Below are the code and all the weights of a small trained network. Each question names an input and a class and asks about switching units off, where a switched-off unit gives its printed mean instead of its output.

import numpy as np


def w(rows, s, z=0):
    codes = np.array(rows[::2]) - 128.0
    scale = np.full(codes.shape[1], s)
    scale[-1] = z or s
    return codes * scale


def f(y):
    return np.maximum(y, 0)


def log_softmax(a):
    a = a - a.max(-1, keepdims=True)
    return a - np.log(np.exp(a).sum(-1, keepdims=True))


def net(x, mask):
    res = np.array(x, float).reshape(1, 6) / 4 @ E
    y = f(res @ A[0][:, :-1].T + A[0][:, -1])
    res = res + np.where(mask, y, B[0][:, -1]) @ B[0][:, :-1]
    return log_softmax(res[-1] @ U[:, :-1].T + U[:, -1])


A, B = {}, {}
E = w([
[202,1,85],'x0',
[227,222,13],'x1',
[242,154,219],'x2',
[129,127,127],'x3',
[127,125,128],'x4',
[127,130,128],'x5',
],0.0078)
A[0] = w([
[98,124,96,249],'neuron 1',
[67,89,163,84],'neuron 2',
[185,114,186,82],'neuron 3',
[94,89,155,76],'neuron 4',
[89,85,165,75],'neuron 5',
[85,91,194,79],'neuron 6',
[2,99,21,83],'neuron 7',
[144,61,94,81],'neuron 8',
[150,110,140,98],'neuron 9',
[99,205,168,69],'neuron 10',
[156,75,113,88],'neuron 11',
[90,90,180,64],'neuron 12',
[173,137,201,66],'neuron 13',
[141,135,173,114],'neuron 14',
[42,175,156,153],'neuron 15',
[106,104,147,88],'neuron 16',
[172,74,106,103],'neuron 17',
[140,164,105,157],'neuron 18',
[134,159,48,95],'neuron 19',
[109,170,136,180],'neuron 20',
[95,181,138,71],'neuron 21',
[155,146,191,152],'neuron 22',
[161,170,86,64],'neuron 23',
[162,70,119,83],'neuron 24',
[72,83,153,91],'neuron 25',
[149,89,111,90],'neuron 26',
[125,118,116,102],'neuron 27',
[145,147,102,68],'neuron 28',
[180,177,59,79],'neuron 29',
[145,96,132,111],'neuron 30',
[144,141,80,76],'neuron 31',
[109,160,137,84],'neuron 32',
[139,146,76,91],'neuron 33',
[143,161,82,59],'neuron 34',
[138,215,175,106],'neuron 35',
],0.014,0.016)
B[0] = w([
[154,49,191,248],'neuron 1',
[110,156,144,159],'neuron 2',
[139,145,74,151],'neuron 3',
[109,148,156,144],'neuron 4',
[93,176,155,150],'neuron 5',
[107,164,148,163],'neuron 6',
[246,185,53,192],'neuron 7',
[71,115,105,142],'neuron 8',
[122,132,113,133],'neuron 9',
[86,120,80,152],'neuron 10',
[94,129,95,141],'neuron 11',
[98,169,155,150],'neuron 12',
[167,182,108,147],'neuron 13',
[146,160,124,146],'neuron 14',
[130,93,114,201],'neuron 15',
[115,142,154,137],'neuron 16',
[61,127,108,152],'neuron 17',
[117,114,167,176],'neuron 18',
[103,148,168,163],'neuron 19',
[121,86,125,190],'neuron 20',
[74,110,73,140],'neuron 21',
[184,131,107,178],'neuron 22',
[103,152,170,146],'neuron 23',
[94,125,91,142],'neuron 24',
[98,166,147,158],'neuron 25',
[92,127,100,136],'neuron 26',
[127,129,115,128],'neuron 27',
[99,140,163,131],'neuron 28',
[92,160,179,173],'neuron 29',
[109,111,108,138],'neuron 30',
[102,177,140,138],'neuron 31',
[101,109,98,133],'neuron 32',
[91,161,157,145],'neuron 33',
[94,161,177,138],'neuron 34',
[103,93,71,170],'neuron 35',
],0.013,0.016)
U = w([
[51,166,247,37],'0',
[132,13,166,245],'1',
[210,164,44,105],'2',
[124,3,187,202],'3',
[8,8,51,2],'4',
[138,12,189,173],'5',
],0.0072,0.0084)

Each question gives the input, the list of numbers given to net, and the class t.
The units are the neurons (one row each of A and B). Each row of codes is followed by its name. A weight is (code - 128) times the scale printed after its matrix; where a second scale follows, it is the last column's (A, B and U).
mask holds one flag per neuron, in row order. A switched-off neuron (its flag False) gives its mean, the last column of its row in B, instead of its output. The means were averaged over made-up inputs and are rounded, as every weight is.
A unit's drop is (log p(t) with every unit on - log p(t) with that unit switched off) / (log p(t) with every unit on - log p(t) with every unit switched off).
The circuit of an input: a set's keep is (log p(t) with only the set's units on - log p(t) with every unit switched off) / (log p(t) with every unit on - log p(t) with every unit switched off). Starting from the 12 units with the biggest drops (on a tie, the unit counted first), units are removed one at a time, each time the one whose removal leaves the highest keep (on an exact tie, the one counted first), for as long as the keep stays at least 0.8.
units of the circuit, in order: the units of the circuit, biggest drop first
k most important neurons: the k neurons with the biggest drops, biggest first
drop of u: that unit's drop, to one decimal
input [-6,4,0,4,2,-2], class 4: 3 most important neurons	(neuron 35; neuron 10; neuron 21)
input [8,1,-6,2,1,5], class 4: 2 most important neurons	(neuron 8; neuron 17)
input [-8,-7,6,-5,0,4], class 4: units of the circuit, in order	(neuron 35; neuron 10)
input [-7,4,-5,1,1,4], class 4: units of the circuit, in order	(neuron 21)
input [-1,-6,6,-4,-6,4], class 0: 4 most important neurons	(neuron 7; neuron 6; neuron 1; neuron 12)
input [-5,-1,8,5,7,5], class 2: 2 most important neurons	(neuron 1; neuron 13)
input [-7,6,-2,7,-4,4], class 4: units of the circuit, in order	(neuron 35; neuron 21)
input [2,-8,-8,-1,-2,-5], class 0: 2 most important neurons	(neuron 25; neuron 5)
input [1,6,4,1,2,1], class 0: units of the circuit, in order	(neuron 29; neuron 7)
input [6,4,2,3,-4,4], class 4: drop of neuron 1	0.1
input [-4,-2,-5,0,5,3], class 2: drop of neuron 13	-0.1
input [2,6,-2,2,3,-6], class 0: drop of neuron 29	0.2
